Here is a tiny trained network, its code and every weight. The questions are about switching its units off for an input and a target symbol, where a switched-off unit gives its printed mean instead of its output.

import numpy as np


def w(rows, s, z=0):
    codes = np.array(rows[::2]) - 128.0
    scale = np.full(codes.shape[1], s)
    scale[-1] = z or s
    return codes * scale


def f(y):
    return y / 2 * (1 + np.tanh(0.7978845608 * (y + 0.044715 * y**3)))


def softmax(a):
    e = np.exp(a - a.max(-1, keepdims=True))
    return e / e.sum(-1, keepdims=True)


def log_softmax(a):
    a = a - a.max(-1, keepdims=True)
    return a - np.log(np.exp(a).sum(-1, keepdims=True))


def net(x, mask):
    ids = ['ΣΩαβεζηθμπ'.index(c) for c in x.split()]
    T = len(ids)
    res = E[ids] + P[:T]
    u = 0
    for l in range(2):
        r = res
        for j in range(3):
            rows = slice(3 * j, 3 * j + 3)
            q, k, v = (r @ M[l][rows].T for M in (Q, K, V))
            z = softmax(np.where(np.tri(T) > 0, q @ k.T / 3**0.5, -1e9)) @ v
            o = O[l][rows]
            res = res + np.where(mask[u + j], z, o[:, -1]) @ o[:, :-1]
        u += 3
        y = f(res @ A[l][:, :-1].T + A[l][:, -1])
        res = res + np.where(mask[u : u + 4], y, B[l][:, -1]) @ B[l][:, :-1]
        u += 4
    return log_softmax(res[-1] @ U[:, :-1].T + U[:, -1])


Q, K, V, O, A, B = {}, {}, {}, {}, {}, {}
E = w([
[77,127,127,104,83,168,100],'Σ',
[61,104,168,135,139,184,124],'Ω',
[179,136,121,87,103,158,174],'α',
[134,151,4,143,146,177,112],'β',
[159,120,153,75,134,194,183],'ε',
[189,59,141,123,82,210,178],'ζ',
[177,163,98,115,190,157,168],'η',
[61,170,46,86,129,184,113],'θ',
[206,111,86,138,154,183,176],'μ',
[120,118,153,119,165,177,159],'π',
],0.017)
P = w([
[173,129,132,136,135,179,73],'0',
[81,83,79,154,122,46,145],'1',
[94,72,138,55,177,64,183],'2',
[122,219,250,107,6,143,93],'3',
[114,149,34,76,66,154,188],'4',
[83,58,195,65,196,52,148],'5',
],0.014)
Q[0] = w([
[150,166,184,104,116,207,67],'0.h1',
[105,180,71,27,111,120,132],'0.h1',
[129,135,128,140,100,127,73],'0.h1',
[132,121,128,1,73,157,128],'0.h2',
[136,35,101,226,143,86,175],'0.h2',
[195,182,144,37,71,172,175],'0.h2',
[90,102,112,40,85,189,136],'0.h3',
[179,237,156,198,88,180,133],'0.h3',
[107,188,121,73,78,222,213],'0.h3',
],0.0076)
K[0] = w([
[97,186,168,117,176,130,201],'0.h1',
[110,142,143,64,156,140,117],'0.h1',
[48,79,150,189,152,110,151],'0.h1',
[96,143,140,34,199,141,167],'0.h2',
[212,189,115,167,168,174,57],'0.h2',
[149,88,131,14,122,97,150],'0.h2',
[110,45,121,86,154,160,112],'0.h3',
[75,212,115,74,112,28,212],'0.h3',
[137,114,153,1,225,109,154],'0.h3',
],0.0085)
V[0] = w([
[158,138,54,167,92,77,147],'0.h1',
[173,156,106,255,89,140,180],'0.h1',
[97,81,78,26,159,90,205],'0.h1',
[111,108,206,66,32,143,116],'0.h2',
[75,32,136,181,153,139,166],'0.h2',
[111,120,70,189,119,165,152],'0.h2',
[10,103,190,128,152,211,147],'0.h3',
[119,154,98,78,246,142,136],'0.h3',
[39,194,88,98,112,98,99],'0.h3',
],0.0079)
O[0] = w([
[78,150,123,67,147,81,126,108],'0.h1',
[116,128,114,101,134,136,92,128],'0.h1',
[135,137,254,145,209,98,173,178],'0.h1',
[172,102,99,140,67,160,164,155],'0.h2',
[237,114,130,209,96,78,95,144],'0.h2',
[189,172,140,68,100,98,115,115],'0.h2',
[187,120,106,188,206,123,146,135],'0.h3',
[118,149,172,91,171,154,126,173],'0.h3',
[69,202,120,169,100,93,150,3],'0.h3',
],0.0096,0.0075)
A[0] = w([
[77,101,71,182,192,138,255,152],'0.n1',
[178,173,143,134,85,118,129,108],'0.n2',
[155,103,97,205,147,126,171,252],'0.n3',
[175,138,95,118,159,113,180,113],'0.n4',
],0.0089,0.0024)
B[0] = w([
[227,131,108,112,1,69,164,253],'0.n1',
[63,233,125,146,102,127,82,171],'0.n2',
[142,223,126,106,148,65,78,230],'0.n3',
[25,51,169,94,120,158,103,235],'0.n4',
],0.008,0.0052)
Q[1] = w([
[105,52,139,105,178,49,230],'1.h1',
[138,144,143,86,129,172,99],'1.h1',
[141,152,94,136,10,231,163],'1.h1',
[199,102,146,155,170,195,182],'1.h2',
[81,179,92,50,102,254,165],'1.h2',
[55,61,176,132,136,112,147],'1.h2',
[78,175,87,187,32,197,149],'1.h3',
[41,30,111,143,72,39,151],'1.h3',
[112,136,164,180,146,62,130],'1.h3',
],0.0073)
K[1] = w([
[128,196,64,164,191,247,114],'1.h1',
[81,20,184,16,187,96,218],'1.h1',
[115,210,214,197,162,56,199],'1.h1',
[213,82,173,96,124,175,116],'1.h2',
[134,64,253,135,91,78,229],'1.h2',
[40,73,120,227,77,105,72],'1.h2',
[71,165,154,138,35,42,238],'1.h3',
[182,7,1,21,173,174,169],'1.h3',
[91,65,33,219,184,121,129],'1.h3',
],0.0064)
V[1] = w([
[172,118,156,169,95,199,148],'1.h1',
[100,175,99,159,99,89,55],'1.h1',
[218,64,97,137,152,154,100],'1.h1',
[191,67,199,72,120,159,121],'1.h2',
[78,47,97,95,60,56,147],'1.h2',
[78,124,222,109,59,93,111],'1.h2',
[141,155,129,171,228,140,13],'1.h3',
[190,155,72,254,84,96,71],'1.h3',
[95,109,103,77,41,151,47],'1.h3',
],0.0076)
O[1] = w([
[148,132,124,211,80,116,77,190],'1.h1',
[150,94,159,45,81,125,148,62],'1.h1',
[127,131,71,158,80,167,80,213],'1.h1',
[77,105,87,112,185,117,1,250],'1.h2',
[186,130,118,135,194,121,123,125],'1.h2',
[174,69,47,107,170,186,134,112],'1.h2',
[59,83,84,164,88,204,154,133],'1.h3',
[113,122,119,36,22,146,22,98],'1.h3',
[174,116,185,90,180,184,94,174],'1.h3',
],0.0089,0.016)
A[1] = w([
[74,34,96,162,114,12,206,156],'1.n1',
[90,194,181,125,84,172,5,2],'1.n2',
[184,99,104,141,187,253,151,64],'1.n3',
[152,2,35,183,226,36,156,140],'1.n4',
],0.0049,0.0033)
B[1] = w([
[6,95,99,149,118,44,174,147],'1.n1',
[149,162,94,95,182,114,215,253],'1.n2',
[101,115,148,103,24,168,158,194],'1.n3',
[175,170,125,140,134,145,152,224],'1.n4',
],0.015,0.012)
U = w([
[156,145,185,126,102,132,93,154],'Σ',
[132,145,146,133,88,162,126,114],'Ω',
[183,175,169,170,159,156,130,176],'α',
[123,123,156,91,148,168,139,87],'β',
[144,121,131,193,133,132,97,118],'ε',
[122,99,121,103,178,130,70,153],'ζ',
[124,115,101,149,150,174,171,1],'η',
[124,122,154,119,150,108,135,154],'θ',
[117,200,154,151,107,254,100,140],'μ',
[98,100,120,160,115,142,101,148],'π',
],0.009,0.0056)

Each question gives the input, a string of symbols that net reads in full, and the target symbol t.
The units are the heads (3 rows each of Q, K, V and O) and the neurons (one row each of A and B). Each row of codes is followed by its name. A weight is (code - 128) times the scale printed after its matrix; where a second scale follows, it is the last column's (O, A, B and U).
mask holds one flag per unit, layer by layer, with each layer's heads first. A switched-off unit (its flag False) gives its mean, the last column of its rows in O or B, instead of its output. The means were averaged over made-up inputs and are rounded, as every weight is.
A unit's drop is (log p(t) with every unit on - log p(t) with that unit switched off) / (log p(t) with every unit on - log p(t) with every unit switched off).
The circuit of an input: a set's keep is (log p(t) with only the set's units on - log p(t) with every unit switched off) / (log p(t) with every unit on - log p(t) with every unit switched off). Starting from the 12 units with the biggest drops (on a tie, the unit counted first), units are removed one at a time, each time the one whose removal leaves the highest keep (on an exact tie, the one counted first), for as long as the keep stays at least 0.8.
circuit, biggest first: the units of the circuit, biggest drop first
most important unit: the unit with the biggest drop
k most important neurons: the k neurons with the biggest drops, biggest first
top k neurons in layer l: the k neurons of layer l with the biggest drops, biggest first
which heads matter: for each layer, one digit per head in row order, 1 if its drop is at least 0.15 and else 0, layers parted by /
input ζ θ π ζ β, target π: most important unit	1.h3
input Ω α η θ α ζ, target Ω: 2 most important neurons	[0.n1; 0.n3]
input α η α α α, target α: which heads matter	110 / 111
input μ η β, target μ: 2 most important neurons	[0.n1; 1.n2]
input ζ ε α α β, target α: circuit, biggest first	[1.n4; 1.h3; 0.h1]
input α Ω β, target α: circuit, biggest first	[0.h2; 1.h3; 1.n4]
input ζ Σ π β π, target π: which heads matter	101 / 001
input Ω β μ π α π, target Ω: which heads matter	101 / 011
input α μ ζ, target α: circuit, biggest first	[1.h3; 1.n4; 0.h2]
input ζ α ζ θ ε η, target ζ: circuit, biggest first	[1.h3; 0.h3; 1.h2]
input π ε α Ω α ζ, target π: which heads matter	001 / 011
input β μ ζ, target β: 2 most important neurons	[1.n3; 0.n1]
input ζ Ω μ α α ζ, target ζ: which heads matter	101 / 011
input ε θ α, target ε: most important unit	1.h1
input η ζ ζ μ Ω, target ζ: 2 most important neurons	[0.n3; 0.n2]
input Σ α α μ α π, target Σ: which heads matter	101 / 011
input ζ Σ Ω, target ζ: which heads matter	111 / 011
input α μ π ζ α, target π: which heads matter	101 / 001
input ζ Σ π α θ, target π: which heads matter	111 / 001
input η ζ Ω, target η: circuit, biggest first	[1.h3; 0.h2; 1.h2]
input θ ζ β, target θ: most important unit	0.h3
input π θ α ζ α, target α: 2 most important neurons	[0.n1; 1.n4]
input ε η α α μ ζ, target ε: 2 most important neurons	[1.n2; 0.n1]
input Σ μ α α η, target α: 3 most important neurons	[0.n1; 1.n4; 0.n3]
input α ζ π α π, target π: top 3 neurons in layer 1	[1.n2; 1.n1; 1.n4]
input θ α α, target θ: 2 most important neurons	[1.n1; 0.n1]
input Σ π θ α μ, target θ: most important unit	1.h1
